Here is a tiny trained network, its code and every weight. The questions are about switching its units off for an input and a class, where a switched-off unit gives its printed mean instead of its output.

import numpy as np


def w(rows, s, z=0):
    codes = np.array(rows[::2]) - 128.0
    scale = np.full(codes.shape[1], s)
    scale[-1] = z or s
    return codes * scale


def norm(h):
    return h / np.sqrt((h * h).mean(-1, keepdims=True) + 1e-5)


def f(y):
    return np.maximum(y, 0)


def log_softmax(a):
    a = a - a.max(-1, keepdims=True)
    return a - np.log(np.exp(a).sum(-1, keepdims=True))


def net(x, mask):
    res = np.array(x, float).reshape(1, 6) / 4 @ E
    u = 0
    for l in range(3):
        y = f(norm(res) @ A[l][:, :-1].T + A[l][:, -1])
        res = res + np.where(mask[u : u + 9], y, B[l][:, -1]) @ B[l][:, :-1]
        u += 9
    return log_softmax(norm(res)[-1] @ U[:, :-1].T + U[:, -1])


A, B = {}, {}
E = w([
[136,140,140,139,142,127,126,132,137,108],'x0',
[97,98,92,169,121,132,238,22,128,88],'x1',
[227,195,155,129,106,124,135,106,1,102],'x2',
[132,185,236,66,115,185,129,49,158,156],'x3',
[125,123,111,124,130,135,124,119,121,145],'x4',
[133,136,121,134,145,138,125,124,131,123],'x5',
],0.011)
A[0] = w([
[41,106,130,173,153,161,168,185,106,122,53],'0.n0',
[145,175,141,121,107,88,124,185,126,109,100],'0.n1',
[70,86,56,219,118,128,159,181,76,70,93],'0.n2',
[204,195,185,96,99,153,154,79,99,148,53],'0.n3',
[156,125,163,137,108,152,130,90,32,68,93],'0.n4',
[163,119,105,173,117,144,138,167,2,97,94],'0.n5',
[125,60,168,147,137,156,114,196,202,152,134],'0.n6',
[157,141,132,154,91,156,137,103,137,142,1],'0.n7',
[122,114,126,159,68,111,185,19,177,110,93],'0.n8',
],0.0081,0.0047)
B[0] = w([
[149,142,98,172,80,121,202,152,180,152,163],'0.n0',
[82,133,143,134,209,124,114,177,135,169,168],'0.n1',
[238,87,124,88,113,153,118,94,190,90,254],'0.n2',
[178,80,115,183,130,154,91,101,158,230,221],'0.n3',
[188,34,144,60,137,38,154,88,95,113,221],'0.n4',
[2,234,80,89,132,128,54,83,136,94,242],'0.n5',
[162,89,117,105,144,112,38,45,150,139,205],'0.n6',
[109,64,131,210,91,104,157,86,123,145,132],'0.n7',
[70,207,140,142,206,115,190,190,166,93,225],'0.n8',
],0.0076,0.0075)
A[1] = w([
[148,94,77,145,45,88,32,143,142,87,31],'1.n0',
[159,255,69,177,79,93,117,177,47,87,81],'1.n1',
[191,168,163,136,109,180,131,206,83,120,19],'1.n2',
[165,124,102,169,55,83,166,80,64,71,7],'1.n3',
[132,7,113,188,70,135,51,114,108,154,38],'1.n4',
[158,86,119,181,87,99,195,46,121,77,91],'1.n5',
[74,116,36,147,175,46,85,158,79,74,166],'1.n6',
[92,109,147,152,133,220,211,140,137,89,108],'1.n7',
[147,205,170,136,163,123,140,122,11,147,108],'1.n8',
],0.0083,0.0021)
B[1] = w([
[104,237,84,149,120,133,154,136,167,134,216],'1.n0',
[49,161,140,1,181,131,161,150,102,148,203],'1.n1',
[128,119,152,111,118,105,156,78,51,100,145],'1.n2',
[125,94,199,60,170,231,160,95,199,88,193],'1.n3',
[180,173,152,154,145,127,103,140,136,108,175],'1.n4',
[165,79,135,79,158,192,193,84,200,187,236],'1.n5',
[100,117,89,75,143,63,122,168,139,32,255],'1.n6',
[117,163,90,173,58,65,139,181,65,107,179],'1.n7',
[100,123,130,178,114,37,221,144,67,174,210],'1.n8',
],0.0092,0.007)
A[2] = w([
[3,195,123,95,103,130,175,115,105,107,8],'2.n0',
[122,124,125,125,114,141,132,132,118,122,23],'2.n1',
[103,159,151,130,151,151,124,86,184,169,184],'2.n2',
[145,120,50,147,126,117,110,210,184,66,51],'2.n3',
[166,44,62,97,132,139,199,154,118,106,138],'2.n4',
[132,101,114,86,124,153,137,123,76,53,2],'2.n5',
[130,121,137,164,138,139,197,99,149,105,116],'2.n6',
[131,158,220,131,108,144,183,107,49,156,131],'2.n7',
[166,130,129,137,92,87,111,142,168,175,83],'2.n8',
],0.011,0.0016)
B[2] = w([
[82,124,102,164,138,122,85,179,153,67,232],'2.n0',
[147,108,124,82,129,108,132,188,156,161,128],'2.n1',
[97,149,181,114,109,181,133,179,87,68,228],'2.n2',
[209,102,121,197,60,126,148,107,6,230,254],'2.n3',
[146,122,254,124,169,137,155,47,116,156,240],'2.n4',
[116,180,214,32,189,120,93,95,193,67,172],'2.n5',
[59,84,55,133,86,118,131,143,193,180,226],'2.n6',
[160,96,31,211,89,124,110,158,145,132,213],'2.n7',
[143,128,155,102,160,131,97,110,63,68,175],'2.n8',
],0.011,0.008)
U = w([
[255,129,101,175,90,99,22,147,21,194,219],'0',
[161,46,103,171,96,146,215,55,135,203,107],'1',
[102,149,223,55,144,226,20,148,113,109,83],'2',
[17,146,102,180,87,151,129,196,168,55,126],'3',
[59,205,76,61,179,56,76,192,53,92,197],'4',
[135,133,133,15,192,111,148,44,161,51,5],'5',
],0.016,0.0012)

Each question gives the input, the list of numbers given to net, and the class t.
The units are the neurons (one row each of A and B). Each row of codes is followed by its name. A weight is (code - 128) times the scale printed after its matrix; where a second scale follows, it is the last column's (A, B and U).
mask holds one flag per neuron, layer by layer. A switched-off neuron (its flag False) gives its mean, the last column of its row in B, instead of its output. The means were averaged over made-up inputs and are rounded, as every weight is.
A unit's drop is (log p(t) with every unit on - log p(t) with that unit switched off) / (log p(t) with every unit on - log p(t) with every unit switched off).
The circuit of an input: a set's keep is (log p(t) with only the set's units on - log p(t) with every unit switched off) / (log p(t) with every unit on - log p(t) with every unit switched off). Starting from the 12 units with the biggest drops (on a tie, the unit counted first), units are removed one at a time, each time the one whose removal leaves the highest keep (on an exact tie, the one counted first), for as long as the keep stays at least 0.8.
units of the circuit, in order: the units of the circuit, biggest drop first
unit that matters most: the unit with the biggest drop
k most important neurons: the k neurons with the biggest drops, biggest first
k most important neurons of layer l: the k neurons of layer l with the biggest drops, biggest first
drop when u is switched off: that unit's drop, to one decimal
input [-7,-6,-2,-6,-7,7], class 0: units of the circuit, in order	(2.n3)
input [1,0,4,-3,-6,4], class 4: 2 most important neurons of layer 2	(2.n0 2.n4)
input [7,2,0,8,8,7], class 3: 2 most important neurons	(2.n2 2.n3)
input [-5,2,1,7,-4,8], class 1: 3 most important neurons	(0.n5 0.n3 2.n0)
input [3,7,6,-1,-6,-7], class 5: 2 most important neurons	(0.n5 2.n3)
input [8,-4,1,1,8,4], class 0: 2 most important neurons	(0.n5 0.n2)
input [-3,2,6,-2,-2,6], class 5: 2 most important neurons	(0.n4 0.n5)
input [7,-1,1,0,3,8], class 4: 3 most important neurons	(0.n2 0.n6 1.n5)
input [-8,0,5,-8,-8,7], class 4: 2 most important neurons	(0.n5 1.n0)
input [-5,0,-3,-5,-8,0], class 0: 2 most important neurons of layer 0	(0.n4 0.n6)
input [2,1,3,-7,5,3], class 5: 2 most important neurons of layer 0	(0.n2 0.n8)
input [6,-2,-8,0,-6,-2], class 0: 2 most important neurons	(2.n3 1.n5)
input [2,2,0,-7,-4,5], class 1: 3 most important neurons	(0.n2 2.n3 1.n0)
input [1,-1,6,-1,-6,-8], class 4: units of the circuit, in order	(0.n5)
input [-4,0,-7,1,-4,7], class 2: 2 most important neurons of layer 0	(0.n6 0.n5)
input [-2,5,-8,1,1,1], class 3: 3 most important neurons of layer 0	(0.n8 0.n4 0.n2)
input [4,2,7,-6,-3,-5], class 5: 2 most important neurons of layer 0	(0.n4 0.n2)
input [2,1,8,-7,-4,-4], class 5: 3 most important neurons of layer 0	(0.n4 0.n2 0.n8)
input [4,-7,1,3,-8,-2], class 0: 3 most important neurons	(0.n5 0.n2 1.n2)
input [-6,1,-3,2,-6,-1], class 3: unit that matters most	0.n8
input [7,2,5,-5,-1,-4], class 5: 2 most important neurons	(0.n2 0.n4)
input [-3,4,4,6,1,-3], class 1: drop when 0.n5 is switched off	0.0
input [0,-1,6,-8,5,4], class 4: drop when 0.n5 is switched off	1.9
